Below is a small trained network, with its code and all its weights. Each question gives an input and a class and asks what happens when units are switched off, that is, made to give their printed mean instead of their output.

import numpy as np


def w(rows, s, z=0):
    codes = np.array(rows[::2]) - 128.0
    scale = np.full(codes.shape[1], s)
    scale[-1] = z or s
    return codes * scale


def f(y):
    return y / 2 * (1 + np.tanh(0.7978845608 * (y + 0.044715 * y**3)))


def log_softmax(a):
    a = a - a.max(-1, keepdims=True)
    return a - np.log(np.exp(a).sum(-1, keepdims=True))


def net(x, mask):
    res = np.array(x, float).reshape(1, 8) / 4 @ E
    y = f(res @ A[0][:, :-1].T + A[0][:, -1])
    res = res + np.where(mask, y, B[0][:, -1]) @ B[0][:, :-1]
    return log_softmax(res[-1] @ U[:, :-1].T + U[:, -1])


A, B = {}, {}
E = w([
[131,153,164,124,125,115,106,109,126,130,145],'x0',
[118,127,143,136,134,120,130,117,133,129,131],'x1',
[125,136,136,137,127,117,117,115,138,129,131],'x2',
[246,45,100,145,209,94,98,62,96,235,110],'x3',
[73,77,96,112,124,149,82,191,152,211,227],'x4',
[124,144,164,153,140,115,106,113,149,130,132],'x5',
[132,184,115,243,52,196,142,93,51,220,125],'x6',
[186,146,169,162,70,54,254,174,182,157,171],'x7',
],0.0089)
A[0] = w([
[118,185,134,193,84,174,143,145,87,152,127,93],'n1',
[160,164,165,164,63,102,217,185,174,112,177,130],'n2',
[167,123,136,141,110,58,177,164,172,123,143,176],'n3',
[90,134,127,23,150,84,132,167,220,1,156,129],'n4',
[47,104,101,116,99,135,73,215,160,165,255,107],'n5',
[175,180,133,144,110,102,192,190,153,118,159,75],'n6',
[161,163,138,122,123,101,152,117,84,43,50,104],'n7',
[144,168,134,136,86,127,152,95,143,48,42,95],'n8',
[100,175,107,220,46,196,142,116,82,125,141,138],'n9',
[76,143,120,138,164,161,54,116,75,83,81,136],'n10',
[192,68,143,81,208,73,116,141,141,128,126,96],'n11',
[17,212,154,111,77,171,175,190,172,40,152,2],'n12',
[38,152,110,118,150,219,75,114,119,58,111,127],'n13',
],0.0084,0.003)
B[0] = w([
[34,152,131,175,194,66,119,204,108,141,138,184],'n1',
[145,58,112,35,122,120,18,108,110,53,184,216],'n2',
[110,80,136,97,150,106,39,142,127,79,166,187],'n3',
[83,234,125,199,209,99,98,204,31,159,85,251],'n4',
[93,147,235,54,52,207,206,69,213,181,14,219],'n5',
[128,66,110,53,158,96,112,102,118,93,156,180],'n6',
[110,118,229,75,106,149,166,144,199,226,88,183],'n7',
[124,108,210,70,91,181,189,89,215,215,36,184],'n8',
[60,201,116,178,193,116,100,181,67,133,111,210],'n9',
[129,53,141,54,110,79,83,116,116,60,199,191],'n10',
[143,223,57,214,122,133,129,152,124,144,144,199],'n11',
[254,153,25,223,67,171,157,65,115,161,176,235],'n12',
[169,57,112,101,142,111,99,90,135,49,196,206],'n13',
],0.0077,0.013)
U = w([
[59,197,133,186,190,104,112,231,79,134,112,110],'0',
[130,7,135,66,134,109,82,110,140,33,196,80],'1',
[101,126,207,80,86,165,185,104,248,201,54,5],'2',
[242,149,62,232,106,145,137,69,123,169,166,230],'3',
],0.014,0.002)

Each question gives the input, the list of numbers given to net, and the class t.
The units are the neurons (one row each of A and B). Each row of codes is followed by its name. A weight is (code - 128) times the scale printed after its matrix; where a second scale follows, it is the last column's (A, B and U).
mask holds one flag per neuron, in row order. A switched-off neuron (its flag False) gives its mean, the last column of its row in B, instead of its output. The means were averaged over made-up inputs and are rounded, as every weight is.
A unit's drop is (log p(t) with every unit on - log p(t) with that unit switched off) / (log p(t) with every unit on - log p(t) with every unit switched off).
The circuit of an input: a set's keep is (log p(t) with only the set's units on - log p(t) with every unit switched off) / (log p(t) with every unit on - log p(t) with every unit switched off). Starting from the 12 units with the biggest drops (on a tie, the unit counted first), units are removed one at a time, each time the one whose removal leaves the highest keep (on an exact tie, the one counted first), for as long as the keep stays at least 0.8.
circuit, biggest first: the units of the circuit, biggest drop first
k most important neurons: the k neurons with the biggest drops, biggest first
drop when u is switched off: that unit's drop, to one decimal
input [-6,-2,4,-5,1,-2,-1,-6], class 1: circuit, biggest first -> n13
input [-5,-3,0,1,-6,2,7,-8], class 1: 4 most important neurons -> n10; n4; n13; n11
input [8,-6,5,8,-7,8,8,3], class 0: 2 most important neurons -> n12; n1
input [-8,-6,6,-6,-6,2,0,3], class 2: 3 most important neurons -> n8; n7; n11
input [-5,2,-6,7,-8,0,-3,3], class 2: 2 most important neurons -> n7; n12
input [4,-1,6,-8,-6,7,-6,-1], class 3: 2 most important neurons -> n12; n4
input [6,6,-5,1,-5,-6,4,4], class 2: 3 most important neurons -> n4; n8; n7
input [-6,5,-5,2,7,-3,2,7], class 1: 2 most important neurons -> n2; n3
input [5,4,0,-8,8,-1,2,8], class 1: 3 most important neurons -> n2; n6; n3
input [-5,2,-6,5,7,1,7,-2], class 0: 2 most important neurons -> n9; n8
input [-1,-8,-5,0,7,-3,7,4], class 0: 3 most important neurons -> n9; n1; n8
input [-3,-1,-7,7,-7,-1,7,6], class 0: circuit, biggest first -> n12; n1
input [8,0,8,-8,5,1,-7,5], class 3: drop when n13 is switched off -> 0.0
input [-7,1,-1,-8,-6,-8,1,-3], class 3: drop when n5 is switched off -> 0.3
input [-8,-5,2,-4,-6,-7,7,3], class 0: circuit, biggest first -> n9
input [-2,6,-2,-6,1,3,-4,8], class 1: drop when n2 is switched off -> 3.2
